What can hang from each mark
kamok: kule vupal
nimo: dedek fotuz kuded kule rigeros
kule: dedek kuded rigeros
nulud: dedek kule rigeros
kuded: dedek fotuz kamok kule nimo rigeros
dedek: fotuz kamok kule rigeros vupal
vupal: fotuz rigeros
fotuz: nimo
rigeros: kuded nulud

Known rows, with every way that one mark hangs from another
kule[kuded[fotuz] rigeros]: [ -4.2 -23.5   2.3 -15.5 -13.5  -0.8 -10.9 -10.0 -10.1  28.9 -10.4 -26.2
  32.3 -11.5   6.7  13.5  -2.6  -2.8 -16.0   3.8  42.6 -10.3   6.4  22.1
   4.1 -22.4  -9.9 -10.3 -25.9   7.7  -1.8   5.6  -1.2 -27.1  15.4  -0.6
 -17.4 -16.1 -11.4  -7.5   6.6  10.7]
kuded[fotuz nimo[dedek[kamok]] rigeros[nulud[kule]]]: [ -5.4 -41.3 -23.1 -20.1   8.0 -29.4  28.0 -25.4   3.4   2.4  -2.9   9.7
  12.1  16.5  -7.0   3.1  -4.2 -10.7  10.0 -17.4  33.1   0.1  26.7  20.4
  -8.0 -29.6 -24.5 -15.0 -48.3 -32.1  -2.8 -13.2  13.6 -13.2 -26.3  -1.8
  31.8   0.8 -33.5  13.1 -36.4  -1.9]
nulud[dedek[fotuz vupal] rigeros[kuded[nimo[kule]]]]: [  5.3 -54.1  -8.8   0.9  12.0  15.1  51.0 -13.2  12.8  30.6   5.4  -5.2
  23.8 -23.2  -3.8  -2.6  -2.3   2.8  18.4 -27.1  47.7  14.5  20.3   2.7
 -18.2 -20.9 -27.4   6.2 -47.6  31.8   5.2   1.4   9.6 -36.9 -13.8 -18.8
  23.1  -7.8   3.3  12.9 -28.7  17.4]
dedek[fotuz kamok kule rigeros[kuded nulud]]: [-13.3 -34.3 -36.8  -7.5  31.8  24.6   5.8 -33.6  -2.1   8.3 -11.6  14.3
   1.0 -17.8  29.1   4.7  25.6 -18.0  -1.7 -35.4  52.6   4.4  -0.1  16.0
  -7.8 -24.1 -56.8 -10.5 -40.7   9.0  20.0  -0.1  20.1 -54.0  18.9 -17.0
  30.4 -19.5  24.8   2.6 -26.9  10.0]
rigeros[kuded[dedek[vupal] fotuz nimo[kule]] nulud]: [  0.5 -29.8   1.7 -18.3  31.2  -8.6  40.5 -14.4   6.7  26.8  -4.8   3.0
  13.7   3.3  14.7  -0.4   1.4  -1.2  20.7  -4.1  34.0  -1.6  38.5  15.8
 -17.9 -31.7 -28.0  -2.1  -8.7 -19.4  20.9 -13.6  25.6 -13.5 -32.8 -13.7
  29.6  -5.6 -34.2  11.9 -47.4 -14.0]
kamok[kule vupal[fotuz[nimo]]]: [-15.2 -49.6 -11.3 -18.1   4.9  12.9  36.1   8.0  34.0 -14.8   5.1  -9.7
  -2.9 -14.7 -22.5 -12.0 -31.5 -31.1  12.9  -2.3   0.3   2.3   4.8   0.7
 -20.4  11.8 -21.5  22.8  15.3  15.3  14.6  10.7  10.6   5.2 -11.6  -7.5
  -2.5 -29.0 -19.8   2.6 -11.1  11.0]
vupal[fotuz[nimo] rigeros[kuded]]: [  5.5 -50.1  10.7   2.8  18.3  27.7  27.3  -8.8  16.8   1.2   5.6 -29.9
   9.0 -19.2  -9.1   5.6 -15.0   0.2   6.4  -7.0  18.4   4.4  10.7  -9.4
  -8.6   0.8 -25.6   7.5   6.0  23.9   7.3  -3.6  18.3 -40.3   8.3 -20.8
   1.7 -17.2  -2.0 -13.4   5.8   0.9]
nimo[dedek[kamok] fotuz kuded]: [ -9.5 -11.3  -7.9  32.2  22.1 -13.4   9.2 -17.2   3.4   3.2   8.4  -2.3
   4.5 -22.8  -3.3   3.7  -1.3  -5.4 -20.1  -8.2  70.0  -5.8   0.0 -26.9
 -21.5 -11.3 -22.1  -4.3 -15.1   6.8  -6.3 -14.1 -15.5 -25.6  -4.2  -8.5
  18.8  -5.8  -9.8  -4.0  -3.6  27.1]
fotuz[nimo[dedek[rigeros] kule[kuded[kamok]]]]: [ 21.5 -24.5   3.8 -13.0  11.7  14.3  28.2 -21.8   9.3  13.5  -3.2  -4.7
 -11.0   4.4 -15.2   1.0   7.2  13.6   0.4  -5.1  43.8  29.2  30.9  -8.1
 -32.2 -21.1  -8.3  15.4 -22.0  36.7   8.3 -24.6 -22.0  -9.3 -21.0  -9.1
   1.3  -5.3 -25.6  -3.6   6.3  25.8]
vupal[fotuz[nimo] rigeros]: [  5.6 -51.9   6.2  -1.7  11.4  12.7  29.9   0.7  29.2 -12.1   8.3 -24.3
   3.5  -7.3 -21.3  -4.9 -18.6  -9.0  10.1 -10.5   2.6   8.6  10.7  -1.2
 -13.6   2.5 -15.8   7.7  13.4  24.9   0.2   1.5  19.3 -28.5  -0.7 -13.4
  -4.2 -11.0 -13.0 -12.4   3.3   3.9]
vupal[fotuz rigeros[kuded]]: [ -0.8 -31.4   5.6   4.8  13.7  23.9  12.7 -10.6   8.9   4.9   6.6 -17.7
  14.2 -25.8   5.9   9.9  -5.9   4.8  -8.8 -10.6  22.7 -18.6  -2.9  -9.9
 -10.0  -0.8 -20.6  -3.3   1.1  25.6   1.6  -0.3  18.7 -39.8  14.9 -20.4
   4.8 -16.2   9.9  -9.8   0.6  -0.9]
nimo[kuded[kule rigeros]]: [  4.7 -36.4  16.8 -16.7  -0.1  15.4   1.6  -7.2 -12.0   9.6   4.8   6.5
  -2.3   5.0  22.9   4.6   4.3  26.9  -6.2  -1.1  27.5   3.1   5.3   8.5
   0.4 -13.4   0.2  -0.1 -22.9  26.2  -4.1  -5.5  -4.5   4.0   3.6  -2.1
  35.4 -14.2 -18.7  -7.3 -10.4  12.1]
nulud[dedek[kule] rigeros[kuded[fotuz]]]: [ -2.2 -22.1 -20.2 -13.4  -1.9  19.5  27.7  -1.4 -12.8  27.2  -7.2  -5.7
  22.1 -23.5  15.6  13.8 -10.9   8.7  -0.7 -16.0  66.2 -17.4  -3.6   8.6
  -8.0 -29.4 -12.9  14.3 -62.4  17.1  -1.1   0.0  -4.4 -43.3 -18.6 -10.8
  11.0 -18.4   2.3  10.9 -14.5   6.3]
kuded[fotuz kamok[vupal] rigeros[nulud]]: [-19.2  -4.5 -11.1 -19.7   5.3 -31.2   9.4 -17.1 -15.9   9.7   6.9  12.2
   8.5  24.3  -3.6  -4.4  -7.4 -33.4  -2.7   1.4  23.1 -19.1  11.5  44.4
 -18.3 -10.5 -20.6 -10.8 -10.3 -37.9   9.5  21.4   9.8 -23.5 -11.7  -6.0
  16.0  -8.7 -28.3  25.4 -17.5 -10.0]
vupal[fotuz rigeros[kuded[kamok nimo] nulud]]: [ -6.4 -34.8  -1.4 -20.1  39.4   6.2  22.2 -19.7   9.6   9.8   9.1  -9.9
  13.3   1.0  -3.2   0.1  -4.1  -8.5   1.5  -6.1  24.4  -4.5  18.2   8.6
  -4.9  -9.4 -36.0 -11.7   1.4 -20.9  12.3  -7.4  30.1 -44.5   2.0 -26.5
  18.2 -16.3 -12.2   8.8 -25.4 -16.6]
rigeros[kuded[fotuz kamok[kule vupal]]]: [-18.2  -7.8 -28.2 -23.6  -2.3   4.7   8.6 -16.0 -13.6  12.3  -0.1  13.2
   5.7  -7.4   1.5   9.0 -15.7 -26.0  -7.1   9.2  28.3 -24.5   0.3  17.0
  -1.5 -13.4 -32.0   7.2 -12.4 -15.1  32.4  21.3  -7.9 -10.7 -12.0 -12.5
   7.0 -26.0 -11.4  21.9 -28.7  -5.1]
kule[rigeros[kuded nulud]]: [-12.9   0.5   3.0 -13.0  20.1  12.2   4.8 -17.3  -0.9  21.7  -2.6 -15.3
  13.2 -11.7  22.5   7.6  10.6   2.9  -4.1  -1.8  41.3   3.0   8.4   7.1
  -6.6   0.1 -12.5 -17.9 -17.5 -12.4 -13.0 -27.2  15.5 -27.1  21.3 -18.3
  14.5 -11.1  -1.5  -4.1   6.9  -0.2]
kule[dedek[fotuz[nimo]] kuded[kamok[vupal]] rigeros]: [ -1.7 -49.4   4.1  -9.4  -1.1  -4.7  18.6 -24.8  17.9  33.2  -3.5 -25.2
  22.6  -4.8 -21.4   1.2 -15.8 -27.1  -3.9   6.5  53.8  26.0  19.0  20.7
 -32.2 -23.8 -21.3  -6.2 -23.4  13.5  12.7  19.3  -8.9 -46.2  17.1  -2.9
 -13.5 -18.4 -29.5  22.2  20.2  38.4]
kule[rigeros[kuded[nimo] nulud[dedek[kamok]]]]: [-16.5 -24.7  -0.2 -18.5  21.4  -4.6  25.1 -27.1   8.4  29.7   0.3  -7.4
  24.5  -6.2   5.5   4.6  11.0   0.5   5.7 -14.4  48.2   9.7  10.6   3.8
  -4.8 -20.0 -23.6 -10.2 -50.8 -34.3  -8.6 -19.6  10.3 -31.9   0.0 -17.7
  31.1  -1.3  -9.1  14.0  -7.6  -0.2]
vupal[fotuz[nimo[kule]] rigeros[kuded]]: [  7.2 -57.8   7.8 -11.4  26.3  41.8  40.4  -7.9  21.4  -4.7   1.9 -27.3
   0.4 -17.9  -7.3   6.0 -13.2   9.4  10.6 -10.5  22.1  11.6  17.2 -14.2
 -19.1  -0.3 -30.0  14.2  10.5  50.8   5.5 -19.2  18.5 -31.7  -3.2 -28.6
   6.2 -26.1  -7.5 -20.5  -3.3   5.2]
kuded[dedek kamok[vupal] kule]: [  3.7 -10.5   4.4 -23.4   1.8 -12.9  20.1  -8.8   3.0   7.3   3.5  29.4
  -6.0  20.8   0.1  -4.2  -6.5  -5.4   0.7   9.8   0.0  -5.1  -2.5  20.3
 -29.6 -27.2  -0.4   1.5  -5.9  -6.5  14.8  13.6  -2.7  22.4 -24.2   6.4
  20.3   0.2 -29.8  37.0 -19.9   4.1]
rigeros[nulud[dedek[fotuz kamok[vupal]] kule[kuded]]]: [-21.1 -38.4 -30.7 -13.4  16.6  -8.9  20.4 -17.6  19.0  11.8  -9.9   2.3
  10.1 -24.1  -1.4   2.6 -19.3 -47.9   5.1 -15.3  52.3 -18.9 -11.9  -0.5
 -23.9 -19.5 -36.6 -14.8 -25.6 -13.1  -5.1 -13.0  -9.4 -22.5   1.7 -11.3
   9.7 -26.0   8.3  40.4  -8.9  20.5]
kule[dedek rigeros[kuded nulud]]: [ -9.9  -1.6  12.6 -12.2  17.3  10.0  14.2 -21.4  12.1  33.3  -6.8 -18.4
  17.9 -16.0  25.2  10.9   3.1   9.4  -4.1  -0.2  56.0   6.3  13.8   1.7
 -22.1  -7.7   0.4 -19.3 -29.6  -6.2 -15.6 -28.8  10.3 -37.0  15.4 -17.6
  17.4 -10.1 -18.8   4.4  13.5  11.1]
rigeros[kuded[dedek[kamok] kule] nulud]: [ -7.4 -13.2   4.8 -18.0  26.6   5.5  15.6 -26.4   0.8  19.5  -8.1  19.3
   0.0   0.3  29.1  10.1   8.4   0.3   3.9  -0.9  32.0  -5.8   4.1   3.9
  -8.9 -33.1 -20.7  -9.1 -25.4 -28.1   4.3 -20.0  10.3   4.4  -7.3 -10.6
  39.2  -6.1  -8.8  19.7 -24.8  -3.4]
rigeros[kuded[fotuz kamok nimo] nulud]: [ -8.1  -5.9  -9.1 -27.6  26.6 -15.2   3.0 -18.8 -18.5  22.6  -5.1  -3.4
  15.5  17.0   3.2   6.0  -6.6 -14.8   6.6  11.5  24.6  -4.2  22.7  25.2
  17.4 -23.7 -34.9 -10.2  -9.3 -54.6  27.9   2.5  11.6 -28.4 -12.2 -12.5
  11.4 -11.3 -21.4  15.2 -35.1 -24.9]
nimo[fotuz rigeros[kuded]]: [ -9.1  -6.0  11.3  24.1   8.3  10.9  10.0 -12.2 -20.6  14.6  -1.7 -20.7
  15.7 -28.0  11.6  11.7   5.9   9.5 -18.4  -7.7  43.4  -7.5   7.1  -1.6
  -7.3   7.2 -21.3  -7.9 -27.5  13.2  -3.5  -9.1  -2.4 -31.8   5.6  -8.0
  14.2 -15.8  -1.2 -13.6   5.2  14.3]
fotuz[nimo[dedek[rigeros vupal]]]: [ 18.4 -25.6   1.1  21.9   5.2  -4.2  40.1  -8.1  32.8   4.0   9.3   0.2
  -5.4  -6.9 -18.2 -18.2   9.1  -2.2  18.0 -21.5  18.7  25.5  25.3  -1.5
 -34.9  -3.1  -0.2   5.1 -13.6  23.6   7.5  -0.4   4.7 -14.0 -13.0  -1.8
  11.7  19.5 -18.2  -0.1   2.7  17.0]
kule[dedek[kamok vupal[fotuz]] kuded rigeros]: [-13.7 -56.3  -0.6  16.0   2.6   6.2  20.7 -13.7  44.0  33.4   0.8 -15.2
  41.0 -40.0  -9.1  -9.3   5.5 -22.7 -10.9 -15.4  71.1  -4.8   1.5   8.5
 -31.0 -27.6 -16.8 -18.3 -30.5  26.5   5.2  16.1  14.0 -46.1  30.6  -8.0
  -8.0 -11.6  -2.3  17.3  -5.7  27.6]
fotuz[nimo[dedek rigeros[nulud]]]: [ -2.3  -4.0  11.6   6.4  21.6 -13.3  41.0  -9.4  25.0  -3.9   6.6 -17.9
 -12.7   1.6 -13.7  -6.2  -0.3  -1.9  11.7 -10.1  33.5  16.1  36.6 -12.5
 -26.1  11.9  -4.9  -1.1  -7.8 -11.9 -26.1 -36.8  -3.1  -8.2 -16.5 -10.2
  18.4   2.3 -36.0 -16.5  20.8  16.9]
fotuz[nimo[kuded[dedek] rigeros]]: [  7.4 -24.8  25.2  16.1  10.3   0.6  26.0 -10.8   7.1   5.9  14.3 -12.2
 -11.8   0.4  -2.8   3.3   2.5  18.3   2.6  -1.6  45.6  16.2  23.6 -12.2
 -17.8  -9.2   1.0   8.3 -20.4   4.9  -8.9 -24.4 -26.8  -6.0 -15.5  -1.6
  25.4   0.0 -36.4 -16.7  15.4  24.3]
dedek[kamok rigeros[kuded[kule nimo[fotuz]]] vupal]: [  1.8 -66.4  -6.3   2.8  16.8  16.7  27.0 -21.2  -2.2  22.4  -7.8  12.0
  24.8 -16.9   9.3  -8.5  20.3  -1.6   4.3 -27.5  20.6  16.8   8.8  29.6
  -5.5 -23.1 -42.3 -12.4 -45.7  21.0  36.1  21.4  29.6 -23.4   0.1  -4.6
  39.8  -5.8  -1.7  19.2 -51.8   6.2]
rigeros[kuded[kamok[vupal] kule] nulud]: [-13.5  -3.7  -5.2 -33.1  30.3   8.2  15.5 -12.0  -4.4  12.8  -3.8  15.5
  -4.2   7.0  14.1  -2.4  -4.5 -17.3   4.2   9.9  16.6  -8.7   0.2  17.5
 -13.8  -5.3 -24.8 -11.8   5.7 -20.5  13.9  -5.2  10.4   1.4   0.6 -16.0
  27.0 -20.8 -11.7  33.6 -20.8  -8.5]
rigeros[kuded[kule nimo[fotuz]] nulud[dedek[kamok]]]: [-13.6 -38.8   3.7 -24.0  32.7  -2.8  32.0 -16.4  -0.4  25.1 -13.3  -2.7
  21.1 -10.3  14.8   4.3 -10.2  -3.3   7.7  -8.0  39.3   1.9   7.9   4.7
  -2.3 -25.7 -36.5  -3.6 -38.7 -25.0   6.0 -15.5  16.7 -18.0 -21.9 -13.8
  41.5 -19.1 -18.3  23.2 -36.9  -1.4]
dedek[fotuz[nimo[kule]] rigeros[kuded[kamok]] vupal]: [ 14.0 -45.6 -16.3   2.5  22.4  25.0  30.8 -26.4  10.6  13.8   2.1   4.8
  -4.1  -7.7  -6.7  -8.8  12.1 -13.4  19.2 -16.7  37.0  34.2  24.1  18.5
 -18.6 -23.5 -46.8   3.0 -14.7  38.1  42.7   9.5   6.7 -42.5   1.3 -20.2
  11.9  -8.4   2.9   4.2 -29.3  12.4]

Rows
[ -5.1 -46.8 -18.8 -18.2 -14.2   5.6   5.4 -20.8  10.9  28.5 -19.8 -13.2
  33.2 -21.1   2.7  17.1  -9.5 -10.5  -9.9  -5.0  66.6  -4.0  -0.8  19.3
  -8.9 -42.4 -11.7 -22.8 -59.3  14.2  -0.1  -6.7 -10.8 -32.5  10.2  -1.5
  -7.8 -19.0 -16.4  19.4  -9.6  23.5]
nulud[kule[dedek[kamok] kuded[fotuz] rigeros]]
[  9.4 -43.2  11.9 -20.5  17.1  20.7  14.8   4.6   9.7  -0.4  -1.2  -9.0
 -13.0   3.9   3.1  -2.2 -13.5  10.8  14.7   8.9  16.9  23.6  10.5  -4.0
   5.6  -8.6  -8.4   9.3   5.9  21.0   6.2 -15.6  -8.7  10.6  -3.9  -5.7
  18.6 -17.9 -25.5  -7.3  -7.9  11.1]
fotuz[nimo[kuded[kule]]]
[ -5.0 -64.8 -44.5  13.5  12.8  14.6  29.0 -13.6  26.1  -7.9   4.9  21.2
   3.4 -19.0  -5.4 -13.4  22.1 -30.3   5.4 -43.4  34.3   4.5   4.4  15.4
 -15.4 -21.2 -49.9  -7.5 -17.7  35.3  15.0  26.6  29.2 -49.8  15.5 -13.3
  19.9  -6.1  21.4  11.2 -35.0  12.7]
dedek[fotuz kamok kule vupal[rigeros]]
[  5.1 -42.8  -8.9  17.2   8.4  -4.4  23.3  -1.7  24.5   1.9   4.1  -9.6
   3.3  -7.6 -19.4 -16.4  -7.7 -31.3  24.1  -8.4   9.5  24.2  19.3  11.6
  -4.4  -7.4 -29.3   1.6  10.4   8.4  21.5  21.0  14.8 -24.7   6.7  -3.2
  -4.5  -0.4  -1.0   2.5 -12.8   9.4]
dedek[fotuz[nimo] vupal]
[-17.8  -9.3 -32.9 -28.1  -9.4 -10.2  10.9  -6.7  -1.0  -1.0   2.8  18.9
   0.3   4.3 -11.0  -1.7 -19.2 -35.0  -2.9   5.5  12.7 -20.2   0.3  25.3
  -6.6 -11.7 -22.1   7.7  -5.0 -14.3  25.0  26.0  -7.0   1.1 -21.3  -5.3
   1.3 -19.9 -22.4  22.9 -31.5  -2.2]
kuded[fotuz kamok[kule vupal]]
[ -3.1 -41.1   1.0 -18.9 -10.9  -8.6  26.5 -20.4  -6.5  23.3   0.6   6.9
  16.1   7.1  -3.4   2.5  -9.3   8.0  -9.9  -1.8  35.0  20.4  32.6  23.5
 -14.4 -22.3  -6.7  10.1 -56.9  -3.9  15.3  10.8   2.6 -20.0 -30.5   1.8
  27.6 -14.1 -49.1  17.2 -34.4  15.3]
kuded[kamok[kule[dedek]] nimo[fotuz] rigeros]
[ 10.8 -26.3   6.7 -13.8   8.2   8.0  41.8  -9.0  28.2  -0.8   1.4 -18.9
  -4.4   1.2 -16.2  -1.9  -0.4  18.2   9.9  -6.7  32.7  36.4  29.8 -11.5
 -34.4  -5.9  -1.2  11.1 -11.6  40.3 -18.5 -33.4   0.7  -3.5 -15.2 -10.3
   4.8  -0.7 -34.1 -21.9  14.6  25.8]
fotuz[nimo[dedek kule[rigeros]]]
[ -1.0 -24.1   9.5   4.0  15.0   3.3   7.6  -8.7 -21.6  18.8  -7.2 -19.2
  23.0 -10.6   4.9   8.6  -4.3   9.1  -5.7   2.0  16.0   8.6  13.6   1.9
   6.3  -3.3 -24.6  -0.1 -16.2  -5.7  16.4   0.9  13.3 -23.1  -4.2  -2.0
  11.1 -12.4  -7.5   0.2 -15.2  -0.8]
rigeros[kuded[nimo[fotuz]]]
[  7.0 -27.0 -13.5  19.7  22.2  15.8  54.7  -9.0  19.1  10.5   9.3   4.0
  -8.4 -14.3 -15.6 -14.7  21.4   3.3   9.9 -15.4  67.8  20.6  35.6  -5.7
 -28.1 -13.3 -29.5  10.3 -26.9  20.5  16.2  -8.5  -2.8 -32.6  -9.7 -11.7
  22.0  -1.6 -14.3   4.4 -10.7  14.8]
fotuz[nimo[dedek[kule vupal] rigeros[kuded[kamok]]]]
[ 18.6 -15.5   7.1   6.9   2.6  -2.0  25.9 -13.5  17.5  -0.2   3.2  -7.3
  -8.9   2.4 -12.7  -2.9   1.7  10.8   9.0 -13.8  12.2  25.1  20.2  -7.8
 -26.5  -3.5   4.0  10.1 -19.1  19.5  -0.9 -10.6  -5.8  -9.3 -16.6   0.0
   8.4  13.0 -22.1 -11.5  16.3  19.0]
fotuz[nimo[dedek[rigeros]]]
[ -1.1 -29.9   7.5  -8.3  17.7  11.5   3.5   3.6  -6.5   5.9  -4.6  -6.9
   3.3 -14.2  19.4   3.1 -13.0   9.0  -9.8   4.5  37.5  -0.9  -3.2  -0.4
  -3.5  -9.4 -13.6  -3.3  -2.7  28.1   1.7 -12.7  -1.9  -4.6  -2.6  -5.0
  21.0 -26.1 -19.1  -4.6 -19.7  16.4]
nimo[fotuz kuded[kule]]
[-15.9 -54.2  -2.5 -24.4  32.9  12.0  48.1 -15.3  55.3   3.1  -4.6 -21.1
   9.3  -8.9 -13.3  -9.2 -11.5 -18.8  15.8 -13.9  54.5  27.7  19.8   5.9
 -40.6 -17.0 -24.6  -4.4 -13.2  20.9  -8.9 -26.9  21.9 -34.1  -2.5 -23.7
   9.1 -21.7 -35.0  -2.8  -9.6  21.7]
vupal[fotuz[nimo[kule[dedek[kamok] rigeros[nulud]]]]]
[  0.5 -55.4   1.3 -13.5  35.5  -2.2  42.3   0.8  41.3  13.7   3.9  -8.2
  -5.1 -13.6   6.4 -16.8 -22.5 -22.9  33.1  -7.0  54.9  15.0  18.4  -0.3
 -14.9 -21.5 -29.0   0.8   3.0   6.6   4.2 -15.7   4.9 -22.5  -9.3 -19.0
  31.0 -19.0 -26.5  10.0 -23.5  16.3]
rigeros[nulud[dedek[fotuz[nimo[kuded[kule]]] vupal]]]
[-13.4 -29.4   9.5  -2.0  27.1   0.6  33.0   1.7  30.1  -9.0   5.7 -27.7
  -0.6  -7.2 -13.9 -12.0 -12.2 -19.5  13.5  -9.5  24.1   6.3  20.7   5.3
 -14.9  11.9 -21.4  -2.8   6.7  -4.9  -9.7 -18.5  14.3 -21.3  -1.6 -13.4
   5.2 -17.6 -23.7 -17.7   3.3   6.2]
vupal[fotuz[nimo[rigeros[nulud]]]]
[-15.0 -50.8 -36.3  11.0  19.2  13.7  27.6   8.0  35.5  -8.7   3.2  16.8
   9.0 -24.9 -10.3 -24.6  11.6 -31.7   6.3 -27.2  34.5  -7.7  -8.4  10.0
 -16.7 -18.8 -39.3   2.1  -2.8  24.7  24.0  24.2  29.8 -27.0   9.3  -6.2
   4.8 -12.5  18.6  14.7 -43.4   1.5]
dedek[kamok kule vupal[fotuz]]
[  0.9 -43.2   2.1  31.2  11.4  11.8  29.9 -14.7  12.0  13.4   6.3 -19.8
   8.2 -24.1  -9.1  -5.6   7.2 -15.4  14.6 -15.8  37.1  17.9  26.5   6.1
  -3.8  -1.1 -40.6  -4.7 -14.0  16.5  16.9  11.3   6.4 -41.3  17.0 -11.5
  10.4  -7.2   3.4 -10.7  -1.1  16.9]
dedek[fotuz[nimo[rigeros[kuded]]] vupal]
[  0.0 -29.7 -24.5   3.7   0.0  14.9  48.4  13.8  21.6  14.1   6.3  13.2
   9.5 -22.9  -2.5 -17.3   5.1  -2.9  12.1 -30.6  50.3   1.4   0.3   7.9
 -28.4 -13.3   2.3  11.7 -47.2  29.8  -9.9   0.6   5.5 -24.3 -15.7  -6.6
  16.6  -1.0   6.0  25.5 -19.4  13.7]
nulud[dedek[kule vupal] rigeros]
[  5.7 -52.8 -16.9   1.9   4.4   8.4  50.2  10.2  50.8  -4.7  10.9  -1.0
  10.6 -34.7 -11.0 -12.6 -20.0 -12.3  16.3 -26.5  30.1 -19.7  -9.0  -5.7
 -34.1 -11.8  -6.0  -5.6 -11.4  39.0  -7.0 -10.1  15.2 -29.5 -12.4 -16.9
   7.5  -7.7  -0.3  20.6 -22.9   4.8]
nulud[dedek[vupal[fotuz rigeros]] kule]
[ -7.2 -36.4   8.2   0.8  23.4  10.6  35.7 -19.6  27.4  29.3  -6.6  -4.9
  11.6 -27.7  27.1  -2.1   3.5  -8.3  10.1 -16.8  56.5  -1.3  24.4  12.6
 -22.0 -15.1 -28.3 -26.6 -25.7  16.8   1.7  -6.4  18.2 -36.9  12.6 -17.5
  37.2 -18.6 -18.2   8.0 -18.6  21.5]
nimo[rigeros[kuded[kule[dedek[fotuz vupal]]] nulud]]
[  1.5 -19.2  16.1  11.6   7.4  20.3  21.3 -11.0  -4.4   8.4   1.5 -22.2
  -0.5  -9.7  -4.8   6.2   5.6  11.1   5.9  -3.4  23.4  16.7  21.0  -5.0
   1.9   8.1 -15.9   4.5 -19.6   6.4   1.4 -12.6  -9.0 -16.9   3.9  -8.9
  11.8  -7.7  -7.5 -16.5  17.0   9.2]
fotuz[nimo[rigeros[kuded]]]
[-14.9 -36.2  11.7   2.8  39.4   7.6  27.4   0.4  28.1  -6.5  12.6 -30.9
  -5.5 -14.2  -6.1  -9.7 -12.4 -12.6   7.6  -6.5  54.1   3.7  18.8  -8.1
 -13.7  11.3 -24.0  -3.5  10.3   2.7 -11.7 -30.5  -0.6 -27.8   4.3 -20.0
  16.3 -26.4 -27.8 -24.5   4.6  15.2]
vupal[fotuz[nimo[kuded rigeros[nulud]]]]
[-29.1 -19.1 -29.1 -27.8   8.5   8.3  14.9 -20.6  20.7   1.2   0.5  11.4
   2.0  -9.1   7.7  -2.1  11.6 -22.3  -2.0 -17.2  38.1   6.9   6.4  13.6
  -5.4  -5.5 -20.9 -10.0 -33.1 -17.1 -13.7 -21.1  12.0  -5.4   7.9 -18.1
  22.7 -15.0  -7.6   2.4 -19.3   8.6]
dedek[kamok[kule[rigeros[nulud]]]]
